cols: L R K Y
Lan: [-43  -5  49  12]
zadok: [-28 -57  21  37]
lotup: [-17   7  40  20]
Das: [-15  33  -5  33]
kegu: [-3 17 10 -1]
nipe: [  6  12 -45   3]
lop: [ 41  29 -34  47]
vakip: [ 43 -32  -8 -37]
velu: [  5  43 -39 -24]
gide: [ -4  26 -37  -5]
vete: [-44   1 -15  48]
lasa: [-34 -14  16 -45]
down: [ 21  40  -5  10 -45]  K
down: [ -5 -57]  R

cols: J Z T S B U H M P W
Gur: [ 10  -3  -8  35  12 -11  36 -12  19   3]
vod: [  7  -2 -10  -5  20  10  18  -9   6   5]
seza: [ 42 -24   1  -3 -30 -21  37   6  -5  -1]
teto: [  6  -9  14  -8  22 -34   0 -10  -1  16]
vop: [ 42 -24   1  -3 -30 -21  37   6 -10  -8]
sena: [ -4  17 -14   0   5  15 -15   1  -7   2]
muza: [ -3  21  16   8 -18  -9 -38   3   2   4]
vek: [-23  -4  13  -8  -8  25 -21   0 -17  -7]
Lebi: [ -4   4 -10 -20  12  -5 -20  -5 -10  -3]
lov: [-9 -9 -4 -3 20 -5 24  0  0 -3]
goka: [ -9   9   8  16  31  19   1  -6 -13   1]
Tisu: [ -2 -10   8  33  50   8  15 -19   5 -19]
down: [-21  15  -9  25]  U
down: [-3 16]  S
perm: [  2  -7   1 -15  15   5   0 -14  17  -4]  sena
down: [ -8 -10   1  14   1 -14  16  13 -10  -4   8]  T
common Gur goka:   [19]

cols: X G E N D F A V C Q
dilum: [  0 -20  21 -12  -4  39 -40  59  11 -27]
lus: [  7  15   7 -10  15   1  23   6  -4  10]
Dib: [ 28  45 -48  -9  20 -26  23   3 -12  -4]
vep: [  0 -20  21 -12  -4  39  41  21 -29  28]
nup: [-12  20  46  -9  23  -4 -48 -26  28   3]
perm: [  3  28 -26 -48  -4  23  -9  46  20 -12]  nup
down: [ 39   1 -26]  F

cols: zeto kuv dage Mep nogam tok
bagap: [ -4  22  -6 -16   3 -32]
teku: [29  9 19 -6 30 -1]
gegag: [ 38 -13   5   1 -23  -5]
Lur: [  5   1  -5 -13  38 -24]
Kom: [-22  -1  13 -22   9  24]
Bezo: [-14  -8  11 -20  -9  23]
Zoden: [-32  -4   3 -16  -6  21]
zolen: [ 20   5 -14  24   0 -27]
favu: [ 14  -9  23 -24  -1  21]
melem: [-12 -14  -6  -5 -34   9]
Kuf: [  9 -13  23 -28  -9  26]
disa: [ 49  -1   0  16  -3 -23]
perm: [  3 -16  -6  21 -32  -4]  Zoden
down: [ 21 -27  21   9  26]  tok
perm: [ -5  38 -13   5   1 -23]  gegag
perm: [-1 30 -6 19  9 29]  teku

cols: Sal kag buv badem Sof
sope: [ 15  18  30   5 -21]
pabo: [ 15  18  30 -48 -21]
lezos: [ -5   1  21 -27 -28]
Fip: [ 5 -3 26 -9 -9]
bisug: [ -5 -27 -27  21   1]
Galun: [ 29 -18 -29  -7  -3]
mab: [10 -1  1 -1 39]
down: [30 21]  buv
perm: [-27 -27  -5   1  21]  bisug
perm: [  1  -5 -27 -27  21]  bisug

cols: sur puli lubu siga
pil: [ -4  -1   8 -10]
gav: [  1 -10  12 -16]
gita: [  3  16  -4 -29]
Geken: [-2 -1 -2  2]
sefoz: [ 1 -1  8 -4]
vol: [  1 -10  -2  -4]
gusu: [-4 -1  3  2]
murar: [ 16 -62   0 -35]
resum: [ -6   8 -20  20]
Zigap: [ 3 -1 -6 -4]
common pil Geken:   [-1]
common sefoz gita:   [-4]
down: [-4 -4]  siga
which: [-4 -1  3  2]  gusu
perm: [-4 -1  2  3]  gusu

cols: taton bebu san zezo
tozo: [17 23 16 21]
mer: [16 18 23 23]
rata: [ 22 -13  14 -29]
perm: [-29 -13  14  22]  rata
perm: [23 23 18 16]  mer
down: [23 18]  bebu
down: [17 16]  taton
which: [17 23 16 21]  tozo

cols: nopa dami gev betu
Ribaf: [ 5 36 57 36]
Kazur: [ 36   5 -16 -42]
bop: [57 35 36  5]
nemi: [-14  20  -9  22]
perm: [ 5 57 35 36]  bop
down: [36 -9]  gev
perm: [36 57 36  5]  Ribaf

cols: Bovuk feleg luf geb somu Tabib
Ton: [ 18  -8  -5  35  37 -14]
patir: [-14  -5  18  37  -7  36]
limon: [ 36  37  -8  18  -5 -14]
perm: [-14  37  35  -5  -8  18]  Ton
which: [ 18  -8  -5  35  37 -14]  Ton
which: [ 36  37  -8  18  -5 -14]  limon
perm: [ 36  18  37 -14  -5  -8]  limon
perm: [-14  -8  -5  18  36  37]  limon
which: [-14  -5  18  37  -7  36]  patir
down: [37 18]  geb

